Below is a small trained network, with its code and all its weights. Each question gives an input and a class and asks what happens when units are switched off, that is, made to give their printed mean instead of their output.

import numpy as np


def w(rows, s, z=0):
    codes = np.array(rows[::2]) - 128.0
    scale = np.full(codes.shape[1], s)
    scale[-1] = z or s
    return codes * scale


def f(y):
    return y / 2 * (1 + np.tanh(0.7978845608 * (y + 0.044715 * y**3)))


def log_softmax(a):
    a = a - a.max(-1, keepdims=True)
    return a - np.log(np.exp(a).sum(-1, keepdims=True))


def net(x, mask):
    res = np.array(x, float).reshape(1, 8) / 4 @ E
    y = f(res @ A[0][:, :-1].T + A[0][:, -1])
    res = res + np.where(mask, y, B[0][:, -1]) @ B[0][:, :-1]
    return log_softmax(res[-1] @ U[:, :-1].T + U[:, -1])


A, B = {}, {}
E = w([
[33,92,121,131,107,212,57,101,175],'x0',
[141,129,124,123,114,129,119,132,129],'x1',
[138,68,43,139,172,122,103,227,99],'x2',
[96,198,39,196,127,110,145,177,209],'x3',
[108,114,104,112,2,168,189,133,79],'x4',
[148,133,116,123,93,122,99,135,134],'x5',
[124,124,122,139,137,126,124,125,123],'x6',
[105,129,206,109,114,160,176,202,110],'x7',
],0.0077)
A[0] = w([
[182,15,134,44,151,167,103,89,76,16],'neuron 0',
[141,53,155,97,160,128,111,79,76,39],'neuron 1',
[157,135,119,154,240,93,78,86,147,214],'neuron 2',
[21,80,153,109,131,184,86,143,217,95],'neuron 3',
[97,169,75,177,118,95,162,183,231,2],'neuron 4',
[160,197,123,94,169,16,195,155,70,86],'neuron 5',
[73,90,116,140,124,196,66,109,168,21],'neuron 6',
[136,134,24,142,107,99,80,1,99,233],'neuron 7',
[152,62,163,91,135,124,93,102,74,2],'neuron 8',
[116,16,35,87,178,114,87,252,80,71],'neuron 9',
[139,172,220,92,240,60,14,184,174,146],'neuron 10',
[131,70,192,72,124,100,78,91,65,48],'neuron 11',
],0.0063,0.0031)
B[0] = w([
[90,217,77,182,171,157,112,130,136,197],'neuron 0',
[167,184,92,189,173,165,146,149,177,167],'neuron 1',
[26,102,158,99,112,195,111,131,119,238],'neuron 2',
[199,67,122,126,141,139,124,62,82,238],'neuron 3',
[150,205,34,194,134,155,125,116,85,198],'neuron 4',
[221,1,145,198,115,140,52,123,117,197],'neuron 5',
[214,81,135,171,157,140,95,50,89,186],'neuron 6',
[30,93,179,74,145,124,181,151,54,245],'neuron 7',
[83,208,33,225,187,197,113,99,139,156],'neuron 8',
[137,155,181,71,105,28,191,41,222,252],'neuron 9',
[99,120,160,107,82,197,146,187,145,253],'neuron 10',
[74,199,17,170,176,134,146,124,171,189],'neuron 11',
],0.0072,0.0049)
U = w([
[106,251,48,250,191,149,101,132,127,12],'0',
[103,101,149,103,145,126,134,135,108,254],'1',
[114,109,131,76,160,129,117,144,93,236],'2',
[225,2,143,183,159,136,49,79,68,28],'3',
[57,101,149,65,117,167,140,196,118,127],'4',
[106,168,185,47,153,45,185,50,211,98],'5',
[55,102,139,66,166,119,141,174,38,104],'6',
],0.007,0.0047)

Each question gives the input, the list of numbers given to net, and the class t.
The units are the neurons (one row each of A and B). Each row of codes is followed by its name. A weight is (code - 128) times the scale printed after its matrix; where a second scale follows, it is the last column's (A, B and U).
mask holds one flag per neuron, in row order. A switched-off neuron (its flag False) gives its mean, the last column of its row in B, instead of its output. The means were averaged over made-up inputs and are rounded, as every weight is.
A unit's drop is (log p(t) with every unit on - log p(t) with that unit switched off) / (log p(t) with every unit on - log p(t) with every unit switched off).
The circuit of an input: a set's keep is (log p(t) with only the set's units on - log p(t) with every unit switched off) / (log p(t) with every unit on - log p(t) with every unit switched off). Starting from all 12 units, units are removed one at a time, each time the one whose removal leaves the highest keep (on an exact tie, the one counted first), for as long as the keep stays at least 0.8.
circuit, biggest first: the units of the circuit, biggest drop first
unit that matters most: the unit with the biggest drop
k most important neurons: the k neurons with the biggest drops, biggest first
drop when u is switched off: that unit's drop, to one decimal
input [4,2,3,-7,-3,-6,5,-5], class 0: unit that matters most	neuron 0
input [3,-1,2,4,1,1,-2,-5], class 6: circuit, biggest first	[neuron 7; neuron 1]
input [7,2,-6,2,-4,-1,4,6], class 3: circuit, biggest first	[neuron 3; neuron 6]
input [-6,-5,-3,-7,1,4,-5,5], class 0: 2 most important neurons	[neuron 11; neuron 8]
input [1,4,0,-3,-7,-5,-2,4], class 4: circuit, biggest first	[neuron 10; neuron 2]
input [-7,0,8,2,-2,-5,5,6], class 5: 2 most important neurons	[neuron 9; neuron 3]
input [8,-4,-6,2,-2,-1,-7,-2], class 3: 3 most important neurons	[neuron 3; neuron 6; neuron 9]
input [8,5,-7,1,-4,3,-1,-5], class 3: 3 most important neurons	[neuron 6; neuron 3; neuron 9]
input [7,2,2,-1,-6,-3,1,6], class 3: 3 most important neurons	[neuron 3; neuron 6; neuron 7]
input [8,8,-1,7,-4,-2,-2,-6], class 2: 2 most important neurons	[neuron 7; neuron 2]
input [7,7,8,-7,1,-7,4,3], class 5: 3 most important neurons	[neuron 9; neuron 4; neuron 5]
input [-2,1,1,-5,7,3,0,-8], class 6: 2 most important neurons	[neuron 7; neuron 9]
input [-7,-3,6,-2,0,1,-2,1], class 3: 2 most important neurons	[neuron 5; neuron 7]
input [-8,1,2,4,6,-7,4,-5], class 3: unit that matters most	neuron 5
input [-8,2,5,1,-6,-7,2,5], class 3: 2 most important neurons	[neuron 5; neuron 7]
input [-3,6,-1,5,4,7,4,-8], class 6: drop when neuron 7 is switched off	0.8
input [4,-2,3,-6,-6,0,-5,-4], class 0: drop when neuron 11 is switched off	0.3
input [-7,-1,-7,-3,-8,-8,8,-2], class 1: drop when neuron 10 is switched off	0.4
